Below are the code and all the weights of a small trained network. Each question names an input and a target symbol and asks about switching units off, where a switched-off unit gives its printed mean instead of its output.

import numpy as np


def w(rows, s, z=0):
    codes = np.array(rows[::2]) - 128.0
    scale = np.full(codes.shape[1], s)
    scale[-1] = z or s
    return codes * scale


def f(y):
    return np.maximum(y, 0)


def softmax(a):
    e = np.exp(a - a.max(-1, keepdims=True))
    return e / e.sum(-1, keepdims=True)


def log_softmax(a):
    a = a - a.max(-1, keepdims=True)
    return a - np.log(np.exp(a).sum(-1, keepdims=True))


def net(x, mask):
    ids = ['βγεθμξπφψω'.index(c) for c in x.split()]
    T = len(ids)
    res = E[ids] + P[:T]
    r = res
    for j in range(2):
        rows = slice(2 * j, 2 * j + 2)
        q, k, v = (r @ M[0][rows].T for M in (Q, K, V))
        z = softmax(np.where(np.tri(T) > 0, q @ k.T / 2**0.5, -1e9)) @ v
        o = O[0][rows]
        res = res + np.where(mask[j], z, o[:, -1]) @ o[:, :-1]
    y = f(res @ A[0][:, :-1].T + A[0][:, -1])
    res = res + np.where(mask[2:6], y, B[0][:, -1]) @ B[0][:, :-1]
    return log_softmax(res[-1] @ U[:, :-1].T + U[:, -1])


Q, K, V, O, A, B = {}, {}, {}, {}, {}, {}
E = w([
[205,20,144,191,92,137],'β',
[186,36,220,96,9,40],'γ',
[109,129,194,189,139,69],'ε',
[136,243,137,171,115,149],'θ',
[60,127,254,106,202,108],'μ',
[56,202,194,107,161,180],'ξ',
[157,90,167,54,73,221],'π',
[189,194,105,116,8,204],'φ',
[97,130,211,42,42,60],'ψ',
[141,44,209,98,147,150],'ω',
],0.0077)
P = w([
[204,176,178,178,74,149],'0',
[29,104,53,198,129,133],'1',
[41,118,76,231,97,157],'2',
[32,56,68,171,136,134],'3',
[49,58,105,164,125,161],'4',
[49,64,104,178,99,171],'5',
[48,72,122,183,92,178],'6',
[60,72,137,183,92,172],'7',
[65,72,152,172,71,201],'8',
[63,91,163,199,62,183],'9',
[73,76,190,171,60,184],'10',
[80,102,205,204,24,181],'11',
[3,77,186,218,17,204],'12',
[47,60,193,172,6,242],'13',
],0.0047)
Q[0] = w([
[167,125,41,31,222,73],'H0',
[148,128,254,96,141,185],'H0',
[83,180,199,120,54,136],'H1',
[241,220,108,6,173,13],'H1',
],0.012)
K[0] = w([
[20,104,38,123,79,97],'H0',
[168,146,187,212,117,176],'H0',
[153,167,192,70,95,108],'H1',
[182,167,48,154,254,160],'H1',
],0.015)
V[0] = w([
[142,74,185,15,180,188],'H0',
[125,129,201,156,223,5],'H0',
[226,46,93,132,78,54],'H1',
[104,199,122,23,76,32],'H1',
],0.024)
O[0] = w([
[90,116,205,60,211,96,71],'H0',
[165,103,235,107,97,234,183],'H0',
[167,147,192,88,43,32,205],'H1',
[247,185,93,133,202,171,255],'H1',
],0.014,0.0078)
A[0] = w([
[12,172,43,35,119,248,28],'N0',
[142,167,103,133,174,167,222],'N1',
[130,143,154,98,80,206,62],'N2',
[23,197,145,212,171,172,7],'N3',
],0.014,0.002)
B[0] = w([
[28,255,111,72,147,124,154],'N0',
[81,53,97,97,111,171,226],'N1',
[121,114,127,227,206,42,255],'N2',
[154,176,188,218,118,190,159],'N3',
],0.009,0.018)
U = w([
[92,75,139,120,14,126,124],'β',
[155,165,174,126,59,86,47],'γ',
[106,104,158,180,66,116,215],'ε',
[113,144,126,154,3,151,84],'θ',
[104,125,196,136,130,116,2],'μ',
[98,142,165,120,64,147,92],'ξ',
[77,118,141,121,110,82,157],'π',
[106,142,97,156,63,88,18],'φ',
[178,152,127,118,124,131,180],'ψ',
[81,82,201,91,76,137,176],'ω',
],0.0064,0.0079)

Each question gives the input, a string of symbols that net reads in full, and the target symbol t.
The units are the heads (2 rows each of Q, K, V and O) and the neurons (one row each of A and B). Each row of codes is followed by its name. A weight is (code - 128) times the scale printed after its matrix; where a second scale follows, it is the last column's (O, A, B and U).
mask holds one flag per unit, heads first, then neurons. A switched-off unit (its flag False) gives its mean, the last column of its rows in O or B, instead of its output. The means were averaged over made-up inputs and are rounded, as every weight is.
A unit's drop is (log p(t) with every unit on - log p(t) with that unit switched off) / (log p(t) with every unit on - log p(t) with every unit switched off).
The circuit of an input: a set's keep is (log p(t) with only the set's units on - log p(t) with every unit switched off) / (log p(t) with every unit on - log p(t) with every unit switched off). Starting from all 6 units, units are removed one at a time, each time the one whose removal leaves the highest keep (on an exact tie, the one counted first), for as long as the keep stays at least 0.8.
units of the circuit, in order: the units of the circuit, biggest drop first
most important unit: the unit with the biggest drop
top k neurons: the k neurons with the biggest drops, biggest first
which heads matter: for each layer, one digit per head in row order, 1 if its drop is at least 0.15 and else 0, layers parted by /
drop when u is switched off: that unit's drop, to one decimal
input ω ω ε ε ε ψ ε π π, target ω: most important unit -> H0
input φ ψ ψ φ μ β ψ ε ψ ψ ε ε γ, target φ: which heads matter -> 10
input θ ω ε ε ε ε θ ε ω θ, target θ: top 3 neurons -> N3, N2, N0
input ω ω β, target ω: units of the circuit, in order -> H0, H1
input π ε ω, target π: which heads matter -> 10
input π ε π ε φ ε ε π θ, target π: which heads matter -> 10
input ψ ε ψ θ ε ω ψ ε ε φ, target ψ: which heads matter -> 01
input θ π ξ ξ ε θ ε ε ω, target θ: top 3 neurons -> N2, N3, N0
input ε ω ε ω ψ π β ξ ε θ ψ ε ε, target ψ: which heads matter -> 01
input ω β ε ε ξ ε ψ ε ε θ γ, target γ: which heads matter -> 01
input θ ω ε π μ φ θ ε ξ, target θ: units of the circuit, in order -> H0, N3, H1, N2
input ω π ε, target ω: which heads matter -> 11
input ξ π μ ε μ φ φ π, target π: units of the circuit, in order -> N0, H1
input β ε ε, target β: most important unit -> H1
input ξ φ ξ, target ξ: top 2 neurons -> N0, N3
input φ ε θ, target φ: which heads matter -> 10
input ω ψ ψ, target ω: top 2 neurons -> N2, N1
input β ε π, target β: top 2 neurons -> N2, N3
input ε ε π β π μ π, target π: top 2 neurons -> N0, N2
input π ε ψ ε φ μ θ γ π μ ψ, target π: most important unit -> H0
input ω μ ξ ε ψ ε ε ε ω ψ ε ω, target ω: top 3 neurons -> N1, N2, N3
input π φ ε ε ε ε γ ε θ ε, target γ: top 2 neurons -> N1, N2
input ε π ε ε γ ω, target γ: drop when N1 is switched off -> 0.3
input β θ γ ω θ γ ω π, target γ: drop when H0 is switched off -> 0.0
